Below is a small trained network, with its code and all its weights. Each question gives an input and a class and asks what happens when units are switched off, that is, made to give their printed mean instead of their output.

import numpy as np


def w(rows, s, z=0):
    codes = np.array(rows[::2]) - 128.0
    scale = np.full(codes.shape[1], s)
    scale[-1] = z or s
    return codes * scale


def f(y):
    return y / 2 * (1 + np.tanh(0.7978845608 * (y + 0.044715 * y**3)))


def log_softmax(a):
    a = a - a.max(-1, keepdims=True)
    return a - np.log(np.exp(a).sum(-1, keepdims=True))


def net(x, mask):
    res = np.array(x, float).reshape(1, 3) / 4 @ E
    y = f(res @ A[0][:, :-1].T + A[0][:, -1])
    res = res + np.where(mask, y, B[0][:, -1]) @ B[0][:, :-1]
    return log_softmax(res[-1] @ U[:, :-1].T + U[:, -1])


A, B = {}, {}
E = w([
[201,97,139,152,234,164,43],'x0',
[74,229,239,143,54,122,46],'x1',
[53,177,114,138,138,2,219],'x2',
],0.0094)
A[0] = w([
[243,95,159,120,197,185,54,165],'neuron 0',
[45,200,169,111,114,61,134,14],'neuron 1',
[158,39,102,99,55,208,159,159],'neuron 2',
[56,157,84,121,108,86,232,246],'neuron 3',
[164,130,132,151,176,80,146,115],'neuron 4',
[135,106,114,121,153,85,184,112],'neuron 5',
[112,129,101,142,125,128,110,126],'neuron 6',
[208,111,168,146,134,204,15,255],'neuron 7',
[132,157,184,130,106,142,52,106],'neuron 8',
[138,128,124,92,130,104,118,116],'neuron 9',
[63,155,132,125,119,43,198,172],'neuron 10',
[162,177,184,174,190,111,78,196],'neuron 11',
[133,162,158,95,130,143,50,90],'neuron 12',
[95,127,96,126,92,103,191,208],'neuron 13',
[33,226,236,151,14,142,78,203],'neuron 14',
[187,122,161,121,174,128,132,105],'neuron 15',
[254,56,63,101,131,219,103,189],'neuron 16',
[137,102,147,143,116,112,131,127],'neuron 17',
],0.0097,0.0059)
B[0] = w([
[180,103,93,156,157,62,111,217],'neuron 0',
[159,174,149,80,180,115,145,179],'neuron 1',
[143,170,150,92,150,53,118,180],'neuron 2',
[63,125,131,99,20,138,209,228],'neuron 3',
[140,109,101,111,122,146,144,142],'neuron 4',
[94,97,146,141,79,151,140,157],'neuron 5',
[133,131,125,126,122,131,126,128],'neuron 6',
[153,90,117,189,175,197,17,233],'neuron 7',
[112,141,175,127,118,156,88,170],'neuron 8',
[115,136,116,136,131,134,129,127],'neuron 9',
[105,109,72,146,87,138,191,208],'neuron 10',
[164,162,122,108,146,14,93,171],'neuron 11',
[108,135,142,126,124,161,88,157],'neuron 12',
[82,131,148,120,78,121,156,187],'neuron 13',
[105,250,244,72,150,131,121,255],'neuron 14',
[157,117,102,140,125,122,141,145],'neuron 15',
[178,204,138,114,210,89,99,229],'neuron 16',
[126,121,132,118,136,127,132,128],'neuron 17',
],0.012,0.018)
U = w([
[137,167,200,122,149,130,57,159],'0',
[86,9,77,151,73,183,164,3],'1',
[192,99,60,161,193,120,82,39],'2',
[109,190,172,92,114,113,167,184],'3',
[122,102,84,120,99,72,157,234],'4',
],0.012,0.0023)

Each question gives the input, the list of numbers given to net, and the class t.
The units are the neurons (one row each of A and B). Each row of codes is followed by its name. A weight is (code - 128) times the scale printed after its matrix; where a second scale follows, it is the last column's (A, B and U).
mask holds one flag per neuron, in row order. A switched-off neuron (its flag False) gives its mean, the last column of its row in B, instead of its output. The means were averaged over made-up inputs and are rounded, as every weight is.
A unit's drop is (log p(t) with every unit on - log p(t) with that unit switched off) / (log p(t) with every unit on - log p(t) with every unit switched off).
The circuit of an input: a set's keep is (log p(t) with only the set's units on - log p(t) with every unit switched off) / (log p(t) with every unit on - log p(t) with every unit switched off). Starting from the 12 units with the biggest drops (on a tie, the unit counted first), units are removed one at a time, each time the one whose removal leaves the highest keep (on an exact tie, the one counted first), for as long as the keep stays at least 0.8.
units of the circuit, in order: the units of the circuit, biggest drop first
top k neurons: the k neurons with the biggest drops, biggest first
drop of u: that unit's drop, to one decimal
input [-1,-8,3], class 1: units of the circuit, in order	[neuron 14; neuron 5]
input [-4,-6,-7], class 2: units of the circuit, in order	[neuron 14]
input [1,-8,1], class 4: units of the circuit, in order	[neuron 14; neuron 7]
input [5,-5,5], class 4: units of the circuit, in order	[neuron 14; neuron 7]
input [8,-1,7], class 4: units of the circuit, in order	[neuron 7; neuron 14]
input [8,-7,7], class 2: top 2 neurons	[neuron 14; neuron 3]
input [8,1,7], class 4: top 2 neurons	[neuron 7; neuron 14]
input [-8,-3,-3], class 4: drop of neuron 2	0.2
input [-5,-2,6], class 1: drop of neuron 10	0.1
input [2,0,5], class 4: drop of neuron 3	0.0
